Below is a small trained network, with its code and all its weights. Each question gives an input and a target symbol and asks what happens when units are switched off, that is, made to give their printed mean instead of their output.

import numpy as np


def w(rows, s, z=0):
    codes = np.array(rows[::2]) - 128.0
    scale = np.full(codes.shape[1], s)
    scale[-1] = z or s
    return codes * scale


def norm(h):
    return h / np.sqrt((h * h).mean(-1, keepdims=True) + 1e-5)


def f(y):
    return y / 2 * (1 + np.tanh(0.7978845608 * (y + 0.044715 * y**3)))


def softmax(a):
    e = np.exp(a - a.max(-1, keepdims=True))
    return e / e.sum(-1, keepdims=True)


def log_softmax(a):
    a = a - a.max(-1, keepdims=True)
    return a - np.log(np.exp(a).sum(-1, keepdims=True))


def net(x, mask):
    ids = ['βγδεζητ'.index(c) for c in x.split()]
    T = len(ids)
    res = E[ids] + P[:T]
    u = 0
    for l in range(2):
        r = norm(res)
        for j in range(3):
            rows = slice(2 * j, 2 * j + 2)
            q, k, v = (r @ M[l][rows].T for M in (Q, K, V))
            z = softmax(np.where(np.tri(T) > 0, q @ k.T / 2**0.5, -1e9)) @ v
            o = O[l][rows]
            res = res + np.where(mask[u + j], z, o[:, -1]) @ o[:, :-1]
        u += 3
        y = f(norm(res) @ A[l][:, :-1].T + A[l][:, -1])
        res = res + np.where(mask[u : u + 16], y, B[l][:, -1]) @ B[l][:, :-1]
        u += 16
    return log_softmax(norm(res)[-1] @ U[:, :-1].T + U[:, -1])


Q, K, V, O, A, B = {}, {}, {}, {}, {}, {}
E = w([
[71,127,55,210],'β',
[126,134,86,32],'γ',
[196,249,118,119],'δ',
[151,205,66,131],'ε',
[179,34,251,41],'ζ',
[111,31,170,106],'η',
[94,64,103,159],'τ',
],0.011)
P = w([
[39,12,155,254],'0',
[160,32,61,243],'1',
[174,67,41,217],'2',
[167,93,33,198],'3',
[164,108,34,178],'4',
[162,123,33,164],'5',
[161,138,36,147],'6',
[157,148,39,137],'7',
[156,156,43,127],'8',
[154,167,47,120],'9',
[151,173,45,114],'10',
[145,183,46,107],'11',
[141,191,47,97],'12',
[146,193,57,95],'13',
],0.0026)
Q[0] = w([
[23,109,164,179],'0.h1',
[196,112,205,115],'0.h1',
[85,153,205,116],'0.h2',
[68,153,247,250],'0.h2',
[146,60,68,161],'0.h3',
[203,54,127,147],'0.h3',
],0.017)
K[0] = w([
[110,44,167,253],'0.h1',
[178,113,228,113],'0.h1',
[149,136,212,130],'0.h2',
[92,151,235,252],'0.h2',
[109,106,113,195],'0.h3',
[175,100,179,188],'0.h3',
],0.014)
V[0] = w([
[163,208,132,171],'0.h1',
[93,52,123,85],'0.h1',
[36,127,131,12],'0.h2',
[120,128,128,122],'0.h2',
[211,175,236,254],'0.h3',
[185,91,205,229],'0.h3',
],0.0085)
O[0] = w([
[60,138,206,91,97],'0.h1',
[192,116,56,162,159],'0.h1',
[218,184,166,123,151],'0.h2',
[134,135,133,125,129],'0.h2',
[254,160,222,105,3],'0.h3',
[134,197,199,146,94],'0.h3',
],0.0065,0.0036)
A[0] = w([
[141,90,174,163,149],'0.n1',
[129,134,163,64,59],'0.n2',
[182,145,112,119,133],'0.n3',
[119,135,170,203,81],'0.n4',
[111,43,120,145,190],'0.n5',
[146,129,173,213,134],'0.n6',
[126,127,135,133,11],'0.n7',
[127,210,129,164,123],'0.n8',
[132,134,127,125,131],'0.n9',
[91,4,211,89,127],'0.n10',
[95,142,187,148,77],'0.n11',
[184,180,168,122,3],'0.n12',
[63,167,190,127,85],'0.n13',
[126,129,151,182,62],'0.n14',
[108,189,125,187,87],'0.n15',
[132,128,140,119,58],'0.n16',
],0.017,0.0035)
B[0] = w([
[84,89,148,74,149],'0.n1',
[168,163,136,122,144],'0.n2',
[147,115,153,69,166],'0.n3',
[129,74,82,139,124],'0.n4',
[48,160,156,101,254],'0.n5',
[62,130,108,156,136],'0.n6',
[129,114,98,132,107],'0.n7',
[105,157,194,113,162],'0.n8',
[130,127,132,125,128],'0.n9',
[5,165,159,144,167],'0.n10',
[112,112,164,130,134],'0.n11',
[141,114,43,155,144],'0.n12',
[32,108,172,110,182],'0.n13',
[130,98,82,141,120],'0.n14',
[111,188,143,137,167],'0.n15',
[135,132,111,135,111],'0.n16',
],0.029,0.007)
Q[1] = w([
[125,190,65,36],'1.h1',
[113,133,145,220],'1.h1',
[76,118,203,145],'1.h2',
[30,199,115,97],'1.h2',
[139,151,148,193],'1.h3',
[4,129,141,68],'1.h3',
],0.026)
K[1] = w([
[6,233,144,99],'1.h1',
[130,19,136,234],'1.h1',
[41,176,101,24],'1.h2',
[163,239,49,54],'1.h2',
[101,125,163,197],'1.h3',
[57,226,131,14],'1.h3',
],0.02)
V[1] = w([
[79,239,34,207],'1.h1',
[102,167,246,222],'1.h1',
[107,154,62,104],'1.h2',
[146,173,82,7],'1.h2',
[75,220,149,4],'1.h3',
[156,250,91,113],'1.h3',
],0.017)
O[1] = w([
[113,70,208,45,180],'1.h1',
[216,93,73,121,180],'1.h1',
[107,76,61,131,154],'1.h2',
[117,72,77,15,170],'1.h2',
[234,55,110,237,251],'1.h3',
[133,3,54,146,133],'1.h3',
],0.013,0.026)
A[1] = w([
[87,89,116,102,123],'1.n1',
[192,128,157,47,44],'1.n2',
[13,251,5,232,152],'1.n3',
[142,160,176,90,60],'1.n4',
[89,154,216,125,90],'1.n5',
[100,101,158,169,92],'1.n6',
[158,142,152,139,110],'1.n7',
[158,163,94,34,73],'1.n8',
[181,94,84,111,89],'1.n9',
[173,109,195,76,165],'1.n10',
[132,150,130,129,131],'1.n11',
[70,170,112,223,191],'1.n12',
[144,160,55,165,111],'1.n13',
[160,194,142,141,87],'1.n14',
[50,224,207,106,5],'1.n15',
[86,179,116,74,85],'1.n16',
],0.017,0.0027)
B[1] = w([
[158,164,134,133,210],'1.n1',
[92,129,100,189,174],'1.n2',
[68,47,252,183,154],'1.n3',
[103,108,141,140,117],'1.n4',
[121,125,82,84,197],'1.n5',
[143,155,84,161,229],'1.n6',
[131,119,152,132,130],'1.n7',
[97,96,57,160,144],'1.n8',
[114,182,182,91,254],'1.n9',
[102,149,117,115,210],'1.n10',
[119,104,119,135,110],'1.n11',
[86,125,111,40,198],'1.n12',
[78,113,100,146,130],'1.n13',
[151,112,86,140,117],'1.n14',
[102,52,207,209,166],'1.n15',
[142,145,64,145,119],'1.n16',
],0.039,0.0072)
U = w([
[37,75,164,138,216],'β',
[87,128,9,77,104],'γ',
[175,117,87,181,249],'δ',
[190,110,166,172,192],'ε',
[112,187,145,116,50],'ζ',
[115,185,151,113,70],'η',
[100,160,149,109,2],'τ',
],0.012,0.003)

Each question gives the input, a string of symbols that net reads in full, and the target symbol t.
The units are the heads (2 rows each of Q, K, V and O) and the neurons (one row each of A and B). Each row of codes is followed by its name. A weight is (code - 128) times the scale printed after its matrix; where a second scale follows, it is the last column's (O, A, B and U).
mask holds one flag per unit, layer by layer, with each layer's heads first. A switched-off unit (its flag False) gives its mean, the last column of its rows in O or B, instead of its output. The means were averaged over made-up inputs and are rounded, as every weight is.
A unit's drop is (log p(t) with every unit on - log p(t) with that unit switched off) / (log p(t) with every unit on - log p(t) with every unit switched off).
The circuit of an input: a set's keep is (log p(t) with only the set's units on - log p(t) with every unit switched off) / (log p(t) with every unit on - log p(t) with every unit switched off). Starting from the 12 units with the biggest drops (on a tie, the unit counted first), units are removed one at a time, each time the one whose removal leaves the highest keep (on an exact tie, the one counted first), for as long as the keep stays at least 0.8.
units of the circuit, in order: the units of the circuit, biggest drop first
unit that matters most: the unit with the biggest drop
k most important neurons: the k neurons with the biggest drops, biggest first
k most important neurons of layer l: the k neurons of layer l with the biggest drops, biggest first
which heads matter: for each layer, one digit per head in row order, 1 if its drop is at least 0.15 and else 0, layers parted by /
input δ ε ε ζ β δ δ, target δ: 2 most important neurons of layer 1 : (1.n9; 1.n6)
input γ ε δ, target ε: units of the circuit, in order : (1.n12)
input η β ε δ ζ ε δ ε β τ τ β, target δ: 2 most important neurons : (0.n10; 1.n12)
input η δ β ζ ζ ε ζ, target δ: which heads matter : 101 / 010
input δ ε ε ζ ε τ τ β ε ζ, target γ: which heads matter : 111 / 000
input ε ε ζ τ β τ τ ε δ δ β, target γ: 4 most important neurons : (0.n13; 0.n3; 0.n5; 1.n3)
input β ε ζ ζ η γ τ δ ε ε τ, target ε: units of the circuit, in order : (1.h3; 1.n12)
input β β η ε γ ζ, target γ: units of the circuit, in order : (1.n15; 1.n3)
input δ ε ε η ζ η, target γ: which heads matter : 110 / 010
input δ δ γ τ δ ε τ β ε β, target ε: which heads matter : 100 / 001
input γ ε δ δ η β γ, target γ: which heads matter : 010 / 011
input ε ε ζ ζ τ ζ ε ε β ζ ζ, target ε: 2 most important neurons : (0.n10; 0.n5)
input ζ γ δ β β τ ε δ ε ζ, target ε: 2 most important neurons of layer 1 : (1.n12; 1.n5)
input η β τ ε β η η ζ ε, target γ: which heads matter : 110 / 001
input ζ ε ζ β ε, target γ: 4 most important neurons : (0.n13; 0.n10; 0.n3; 0.n5)
input ζ η δ γ, target δ: which heads matter : 111 / 110
input β τ β ζ δ β, target δ: unit that matters most : 1.h1
input β ε ζ ζ η η ε η, target δ: which heads matter : 110 / 010
input ζ ζ γ ε δ ε β δ γ, target γ: 3 most important neurons of layer 0 : (0.n13; 0.n10; 0.n5)
input β ζ ε δ ζ β η η ε ζ β ε, target δ: which heads matter : 111 / 010
input ε τ τ δ τ, target δ: unit that matters most : 0.n10
input ζ δ ε γ, target ε: which heads matter : 110 / 110
input τ ε β ε τ ε, target δ: 4 most important neurons : (0.n5; 0.n10; 1.n9; 1.n12)
input ε β ε ε ε τ η ε ζ δ β, target γ: 2 most important neurons : (0.n3; 0.n13)
input β β ε ε β β η η δ δ, target γ: which heads matter : 011 / 110
input β ζ ε ε τ δ τ ε δ δ, target δ: which heads matter : 111 / 110
input δ δ ε η ε τ ε ε τ ζ ε, target ε: unit that matters most : 0.n5
input η ε γ, target ε: which heads matter : 011 / 110
input δ β ε δ, target γ: which heads matter : 011 / 011
